Here is a tiny trained network, its code and every weight. The questions are about switching its units off for an input and a class, where a switched-off unit gives its printed mean instead of its output.

import numpy as np


def w(rows, s, z=0):
    codes = np.array(rows[::2]) - 128.0
    scale = np.full(codes.shape[1], s)
    scale[-1] = z or s
    return codes * scale


def norm(h):
    return h / np.sqrt((h * h).mean(-1, keepdims=True) + 1e-5)


def f(y):
    return y / 2 * (1 + np.tanh(0.7978845608 * (y + 0.044715 * y**3)))


def log_softmax(a):
    a = a - a.max(-1, keepdims=True)
    return a - np.log(np.exp(a).sum(-1, keepdims=True))


def net(x, mask):
    res = np.array(x, float).reshape(1, 3) / 4 @ E
    u = 0
    for l in range(2):
        y = f(norm(res) @ A[l][:, :-1].T + A[l][:, -1])
        res = res + np.where(mask[u : u + 11], y, B[l][:, -1]) @ B[l][:, :-1]
        u += 11
    return log_softmax(norm(res)[-1] @ U[:, :-1].T + U[:, -1])


A, B = {}, {}
E = w([
[200,230,219,111,206],'x0',
[110,134,221,30,113],'x1',
[1,77,162,193,174],'x2',
],0.0071)
A[0] = w([
[131,157,73,191,146,226],'L0N0',
[93,91,135,141,132,108],'L0N1',
[120,146,114,165,105,37],'L0N2',
[102,57,178,71,121,253],'L0N3',
[123,117,148,86,37,216],'L0N4',
[150,165,117,146,155,95],'L0N5',
[178,177,118,111,172,149],'L0N6',
[123,87,114,156,141,169],'L0N7',
[156,94,126,117,81,33],'L0N8',
[172,89,91,118,7,164],'L0N9',
[82,165,201,191,223,167],'L0N10',
],0.011,0.0029)
B[0] = w([
[134,144,137,60,119,221],'L0N0',
[55,127,122,166,47,167],'L0N1',
[146,176,161,119,109,124],'L0N2',
[160,137,71,188,96,235],'L0N3',
[179,148,81,100,127,217],'L0N4',
[165,58,161,136,60,145],'L0N5',
[255,157,199,175,89,193],'L0N6',
[125,137,110,156,103,175],'L0N7',
[133,116,49,129,235,139],'L0N8',
[133,186,114,70,238,254],'L0N9',
[147,166,8,86,159,246],'L0N10',
],0.0065,0.0059)
A[1] = w([
[138,163,81,132,142,5],'L1N0',
[82,82,143,155,148,129],'L1N1',
[97,153,132,76,148,167],'L1N2',
[45,212,142,2,123,240],'L1N3',
[122,149,210,165,161,92],'L1N4',
[111,81,148,95,24,165],'L1N5',
[50,57,108,131,66,208],'L1N6',
[99,134,126,115,35,93],'L1N7',
[100,140,145,124,219,31],'L1N8',
[142,147,73,100,166,119],'L1N9',
[151,143,137,125,225,229],'L1N10',
],0.009,0.0022)
B[1] = w([
[84,84,124,53,104,176],'L1N0',
[124,122,69,160,52,140],'L1N1',
[146,145,52,124,168,160],'L1N2',
[157,125,34,156,164,225],'L1N3',
[176,118,107,90,93,116],'L1N4',
[115,61,97,224,167,145],'L1N5',
[161,185,87,204,80,254],'L1N6',
[94,78,202,253,142,144],'L1N7',
[149,102,104,46,210,122],'L1N8',
[49,60,99,34,253,249],'L1N9',
[152,83,110,29,109,226],'L1N10',
],0.0055,0.0044)
U = w([
[147,126,4,4,255,252],'0',
[88,30,213,159,203,4],'1',
[112,30,187,141,97,4],'2',
[240,168,199,80,157,252],'3',
[57,65,61,224,113,252],'4',
[117,147,203,148,173,4],'5',
[96,46,221,167,166,4],'6',
],0.0076,0.0033)

Each question gives the input, the list of numbers given to net, and the class t.
The units are the neurons (one row each of A and B). Each row of codes is followed by its name. A weight is (code - 128) times the scale printed after its matrix; where a second scale follows, it is the last column's (A, B and U).
mask holds one flag per neuron, layer by layer. A switched-off neuron (its flag False) gives its mean, the last column of its row in B, instead of its output. The means were averaged over made-up inputs and are rounded, as every weight is.
A unit's drop is (log p(t) with every unit on - log p(t) with that unit switched off) / (log p(t) with every unit on - log p(t) with every unit switched off).
The circuit of an input: a set's keep is (log p(t) with only the set's units on - log p(t) with every unit switched off) / (log p(t) with every unit on - log p(t) with every unit switched off). Starting from the 12 units with the biggest drops (on a tie, the unit counted first), units are removed one at a time, each time the one whose removal leaves the highest keep (on an exact tie, the one counted first), for as long as the keep stays at least 0.8.
circuit, biggest first: the units of the circuit, biggest drop first
top k neurons: the k neurons with the biggest drops, biggest first
top k neurons in layer l: the k neurons of layer l with the biggest drops, biggest first
drop when u is switched off: that unit's drop, to one decimal
input [7,7,8], class 0: circuit, biggest first -> [L0N10]
input [3,2,-1], class 3: circuit, biggest first -> [L0N6 L0N9]
input [-1,-3,3], class 4: circuit, biggest first -> [L0N9 L0N1]
input [4,-6,-6], class 3: top 2 neurons -> [L0N6 L0N10]
input [1,3,0], class 3: circuit, biggest first -> [L0N9 L0N8 L1N9]
input [0,-1,3], class 4: top 3 neurons -> [L0N9 L0N1 L0N4]
input [1,-2,0], class 3: top 3 neurons in layer 0 -> [L0N6 L0N9 L0N5]
input [3,-6,-6], class 3: top 2 neurons in layer 0 -> [L0N6 L0N10]
input [-1,4,8], class 4: drop when L0N9 is switched off -> 0.3
input [-2,2,4], class 4: drop when L1N8 is switched off -> 0.0
input [-1,6,2], class 4: drop when L0N9 is switched off -> 0.6
input [3,-7,-4], class 3: drop when L0N10 is switched off -> 0.1
